[[-6.90  6.73 -4.16 -6.76  4.99 -1.61]
 [ 3.74 -3.21 -4.36 -5.16  4.54  3.31]
 [-6.91  6.00  5.38  3.95 -5.08 -6.09]
 [ 4.49 -5.02 -4.41 -4.81  4.82  4.56]]
:
[[-6.91  6.00  5.38  3.95 -5.08 -6.09]
 [-6.90  6.73 -4.16 -6.76  4.99 -1.61]
 [ 3.74 -3.21 -4.36 -5.16  4.54  3.31]
 [ 4.49 -5.02 -4.41 -4.81  4.82  4.56]]

[[-1.41  0.79 -4.98 -0.38]
 [-2.18 -4.80  0.93  1.61]
 [-3.95 -0.46  7.11  0.22]
 [-2.57  3.47 -6.62  1.95]
 [-2.29 -3.21 -2.84 -7.08]
 [ 6.76 -4.37  0.32 -0.28]
 [ 0.77  3.66  2.19  8.12]
 [-2.99  6.25 -3.13 -2.71]
 [-2.09 -2.36  2.04 -3.30]
 [-2.42 -4.92  1.15  1.62]]
:
[[-3.95 -0.46  7.11  0.22]
 [-2.99  6.25 -3.13 -2.71]
 [-2.57  3.47 -6.62  1.95]
 [-2.42 -4.92  1.15  1.62]
 [-2.29 -3.21 -2.84 -7.08]
 [-2.18 -4.80  0.93  1.61]
 [-2.09 -2.36  2.04 -3.30]
 [-1.41  0.79 -4.98 -0.38]
 [ 0.77  3.66  2.19  8.12]
 [ 6.76 -4.37  0.32 -0.28]]

[[ 2.37  1.44  0.08  0.64 -0.34  0.49 -0.72  1.11 -2.17  0.28  1.42]
 [ 1.57 -0.18 -0.41  4.45 -1.88 -0.73 -2.95  0.42 -0.27 -2.08 -1.95]
 [ 0.36  1.12  0.79  2.63  0.47 -0.07  1.57  0.29 -0.90  0.43  0.27]
 [-1.35  0.08 -0.04  3.07  1.14 -0.66  0.71  1.63 -4.18 -0.60  0.78]
 [ 1.12  0.10 -1.15  0.31  3.16  0.26 -0.57  1.96 -1.86 -0.97  0.82]
 [-0.36 -1.44 -0.23  6.54 -0.37 -0.34  2.28 -0.29 -2.66  0.43  1.44]
 [ 0.32  1.34  1.29 -1.12  2.12 -0.52 -2.14 -1.53  2.69  1.85 -2.03]]
:
[[-1.35  0.08 -0.04  3.07  1.14 -0.66  0.71  1.63 -4.18 -0.60  0.78]
 [-0.36 -1.44 -0.23  6.54 -0.37 -0.34  2.28 -0.29 -2.66  0.43  1.44]
 [ 0.32  1.34  1.29 -1.12  2.12 -0.52 -2.14 -1.53  2.69  1.85 -2.03]
 [ 0.36  1.12  0.79  2.63  0.47 -0.07  1.57  0.29 -0.90  0.43  0.27]
 [ 1.12  0.10 -1.15  0.31  3.16  0.26 -0.57  1.96 -1.86 -0.97  0.82]
 [ 1.57 -0.18 -0.41  4.45 -1.88 -0.73 -2.95  0.42 -0.27 -2.08 -1.95]
 [ 2.37  1.44  0.08  0.64 -0.34  0.49 -0.72  1.11 -2.17  0.28  1.42]]

[[ 4.49  1.28 -1.86 -0.82]
 [ 2.79  6.41  0.20 -4.71]
 [-5.21 -4.15  0.10  3.03]
 [ 3.29  0.81 -2.03 -3.08]]
:
[[-5.21 -4.15  0.10  3.03]
 [ 2.79  6.41  0.20 -4.71]
 [ 3.29  0.81 -2.03 -3.08]
 [ 4.49  1.28 -1.86 -0.82]]

[[-0.23  3.96 -3.89 -0.70  2.92 -0.07  5.44 -4.87  2.53 -2.46 -0.98 -5.85
   3.87 -1.25  1.11]
 [ 0.06  0.64  5.27 -3.87 -4.26  1.39 -0.66  2.15 -1.51  1.12  1.78 -0.96
  -4.13  4.52 -0.34]
 [ 1.62  0.63  3.64 -2.95 -7.01  0.90  5.13  4.72 -4.58 -0.02  0.25 -1.21
  -1.18  0.43  1.11]
 [ 0.44 -1.03  4.21 -1.87 -4.17  0.76 -1.10  3.51 -2.38  1.27  1.11  1.41
  -3.25  2.28 -0.31]
 [-0.53  1.37  4.73 -4.07 -2.50  1.46 -1.56  0.09  0.12  0.93  1.95 -2.00
  -4.12  5.35 -0.57]]
:
[[-0.53  1.37  4.73 -4.07 -2.50  1.46 -1.56  0.09  0.12  0.93  1.95 -2.00
  -4.12  5.35 -0.57]
 [-0.23  3.96 -3.89 -0.70  2.92 -0.07  5.44 -4.87  2.53 -2.46 -0.98 -5.85
   3.87 -1.25  1.11]
 [ 0.06  0.64  5.27 -3.87 -4.26  1.39 -0.66  2.15 -1.51  1.12  1.78 -0.96
  -4.13  4.52 -0.34]
 [ 0.44 -1.03  4.21 -1.87 -4.17  0.76 -1.10  3.51 -2.38  1.27  1.11  1.41
  -3.25  2.28 -0.31]
 [ 1.62  0.63  3.64 -2.95 -7.01  0.90  5.13  4.72 -4.58 -0.02  0.25 -1.21
  -1.18  0.43  1.11]]

[[ 7.54 -6.47 -1.88 -2.86  1.61 -1.11  3.20  2.28 -5.43  3.14 -0.94 -0.80
   0.80]
 [-1.97 -5.33 -4.70  3.39  3.46 -2.79 -0.85  0.40 -3.78  5.44 -1.53 -1.75
   2.95]
 [ 2.32  0.85 -4.24 -3.03  5.43 -1.23 -0.80  2.99  0.80 -1.74 -2.53 -2.98
   2.97]
 [ 0.63  2.95  0.25  0.72  0.89 -3.66 -0.57  3.52  1.95 -3.05 -0.28 -0.99
   1.11]
 [-3.65  2.37 -1.95  0.66  2.18  0.29 -2.22 -0.54  2.28 -0.88 -0.92 -1.10
   1.31]]
:
[[-3.65  2.37 -1.95  0.66  2.18  0.29 -2.22 -0.54  2.28 -0.88 -0.92 -1.10
   1.31]
 [-1.97 -5.33 -4.70  3.39  3.46 -2.79 -0.85  0.40 -3.78  5.44 -1.53 -1.75
   2.95]
 [ 0.63  2.95  0.25  0.72  0.89 -3.66 -0.57  3.52  1.95 -3.05 -0.28 -0.99
   1.11]
 [ 2.32  0.85 -4.24 -3.03  5.43 -1.23 -0.80  2.99  0.80 -1.74 -2.53 -2.98
   2.97]
 [ 7.54 -6.47 -1.88 -2.86  1.61 -1.11  3.20  2.28 -5.43  3.14 -0.94 -0.80
   0.80]]

[[ 2.60  4.65  5.58 -3.85 -3.95]
 [-2.45 -3.64 -3.26 -1.21 -0.72]
 [-2.03 -2.33  0.36 -1.49 -1.77]
 [ 2.11 -1.55 -7.45  5.15  6.59]
 [ 3.52  6.09  4.89 -5.52 -5.21]
 [ 1.79 -1.94 -3.54  2.72  3.86]
 [-4.17 -2.17 -0.80  1.24 -0.42]
 [-3.32 -1.65 -0.73  0.26 -0.93]
 [ 0.59  0.53  3.18 -3.02 -3.23]
 [-5.73 -5.91 -1.86  5.37  3.23]]
:
[[-5.73 -5.91 -1.86  5.37  3.23]
 [-4.17 -2.17 -0.80  1.24 -0.42]
 [-3.32 -1.65 -0.73  0.26 -0.93]
 [-2.45 -3.64 -3.26 -1.21 -0.72]
 [-2.03 -2.33  0.36 -1.49 -1.77]
 [ 0.59  0.53  3.18 -3.02 -3.23]
 [ 1.79 -1.94 -3.54  2.72  3.86]
 [ 2.11 -1.55 -7.45  5.15  6.59]
 [ 2.60  4.65  5.58 -3.85 -3.95]
 [ 3.52  6.09  4.89 -5.52 -5.21]]
